Below are the code and all the weights of a small trained network. Each question names an input and a class and asks about switching units off, where a switched-off unit gives its printed mean instead of its output.

import numpy as np


def w(rows, s, z=0):
    codes = np.array(rows[::2]) - 128.0
    scale = np.full(codes.shape[1], s)
    scale[-1] = z or s
    return codes * scale


def norm(h):
    return h / np.sqrt((h * h).mean(-1, keepdims=True) + 1e-5)


def f(y):
    return y / 2 * (1 + np.tanh(0.7978845608 * (y + 0.044715 * y**3)))


def log_softmax(a):
    a = a - a.max(-1, keepdims=True)
    return a - np.log(np.exp(a).sum(-1, keepdims=True))


def net(x, mask):
    res = np.array(x, float).reshape(1, 2) / 4 @ E
    u = 0
    for l in range(2):
        y = f(norm(res) @ A[l][:, :-1].T + A[l][:, -1])
        res = res + np.where(mask[u : u + 3], y, B[l][:, -1]) @ B[l][:, :-1]
        u += 3
    return log_softmax(norm(res)[-1] @ U[:, :-1].T + U[:, -1])


A, B = {}, {}
E = w([
[9,76,69,159,149,255,211,231,169,78,110,141],'x0',
[44,120,116,150,128,80,197,122,51,154,207,181],'x1',
],0.01)
A[0] = w([
[122,193,167,124,19,132,38,56,68,159,210,97,4],'0.n1',
[82,71,150,108,129,52,175,210,2,209,202,164,121],'0.n2',
[110,6,79,156,96,109,89,229,124,88,101,159,154],'0.n3',
],0.0054,0.0029)
B[0] = w([
[190,133,75,176,196,79,208,59,92,113,128,39,193],'0.n1',
[65,110,135,235,52,122,2,186,137,189,66,87,255],'0.n2',
[234,156,136,87,188,28,30,48,118,82,157,133,195],'0.n3',
],0.0095,0.0063)
A[1] = w([
[97,2,37,191,149,181,174,124,140,60,106,171,34],'1.n1',
[160,218,212,159,106,103,126,114,98,168,191,147,57],'1.n2',
[151,64,138,176,76,22,73,84,132,190,98,78,253],'1.n3',
],0.0087,0.0047)
B[1] = w([
[146,114,181,67,19,72,197,105,100,111,76,75,157],'1.n1',
[250,104,169,76,93,155,177,34,56,201,103,181,145],'1.n2',
[60,139,146,119,122,126,104,196,167,64,135,122,254],'1.n3',
],0.013,0.016)
U = w([
[93,97,157,139,90,176,50,155,201,138,88,74,255],'0',
[183,118,195,36,38,40,196,36,87,116,146,112,115],'1',
[97,159,97,130,171,138,67,185,184,80,175,127,112],'2',
[172,82,54,225,206,204,131,102,76,254,187,240,1],'3',
[117,81,49,153,199,146,205,33,110,202,184,194,1],'4',
[94,119,31,117,223,211,177,43,40,222,231,170,1],'5',
[154,65,62,214,202,203,170,79,104,203,202,134,1],'6',
],0.0097,0.0047)

Each question gives the input, the list of numbers given to net, and the class t.
The units are the neurons (one row each of A and B). Each row of codes is followed by its name. A weight is (code - 128) times the scale printed after its matrix; where a second scale follows, it is the last column's (A, B and U).
mask holds one flag per neuron, layer by layer. A switched-off neuron (its flag False) gives its mean, the last column of its row in B, instead of its output. The means were averaged over made-up inputs and are rounded, as every weight is.
A unit's drop is (log p(t) with every unit on - log p(t) with that unit switched off) / (log p(t) with every unit on - log p(t) with every unit switched off).
The circuit of an input: a set's keep is (log p(t) with only the set's units on - log p(t) with every unit switched off) / (log p(t) with every unit on - log p(t) with every unit switched off). Starting from all 6 units, units are removed one at a time, each time the one whose removal leaves the highest keep (on an exact tie, the one counted first), for as long as the keep stays at least 0.8.
units of the circuit, in order: the units of the circuit, biggest drop first
k most important neurons: the k neurons with the biggest drops, biggest first
top k neurons in layer l: the k neurons of layer l with the biggest drops, biggest first
drop when u is switched off: that unit's drop, to one decimal
input [4,-2], class 1: 2 most important neurons -> (0.n2; 1.n3)
input [-2,-1], class 2: top 2 neurons in layer 1 -> (1.n1; 1.n3)
input [6,-2], class 1: units of the circuit, in order -> (1.n1)
input [3,-1], class 2: units of the circuit, in order -> (0.n3; 0.n2)
input [2,0], class 2: 3 most important neurons -> (0.n3; 1.n1; 0.n2)
input [5,-4], class 1: 3 most important neurons -> (0.n2; 1.n1; 1.n3)
input [8,-5], class 1: top 2 neurons in layer 1 -> (1.n1; 1.n3)
input [2,-2], class 2: units of the circuit, in order -> (0.n3; 1.n1; 0.n2)
input [8,7], class 1: 3 most important neurons -> (1.n1; 1.n3; 0.n3)
input [1,-2], class 2: units of the circuit, in order -> (1.n1; 0.n2)
input [-2,1], class 2: 2 most important neurons -> (0.n1; 1.n1)
input [-1,0], class 2: 4 most important neurons -> (1.n1; 0.n1; 0.n2; 1.n2)
input [-1,-3], class 2: top 2 neurons in layer 1 -> (1.n1; 1.n2)
input [-3,0], class 2: top neuron in layer 0 -> (0.n1)
input [-6,8], class 0: top 2 neurons in layer 1 -> (1.n3; 1.n1)
input [-4,4], class 0: top 2 neurons in layer 1 -> (1.n3; 1.n2)
input [7,-3], class 1: top 2 neurons in layer 1 -> (1.n1; 1.n3)
input [-3,8], class 0: drop when 0.n2 is switched off -> 1.7
input [5,1], class 1: drop when 1.n1 is switched off -> 0.4
input [7,0], class 1: drop when 1.n1 is switched off -> 0.6
input [-2,7], class 0: drop when 0.n2 is switched off -> 1.2
input [4,0], class 1: top neuron in layer 1 -> (1.n3)
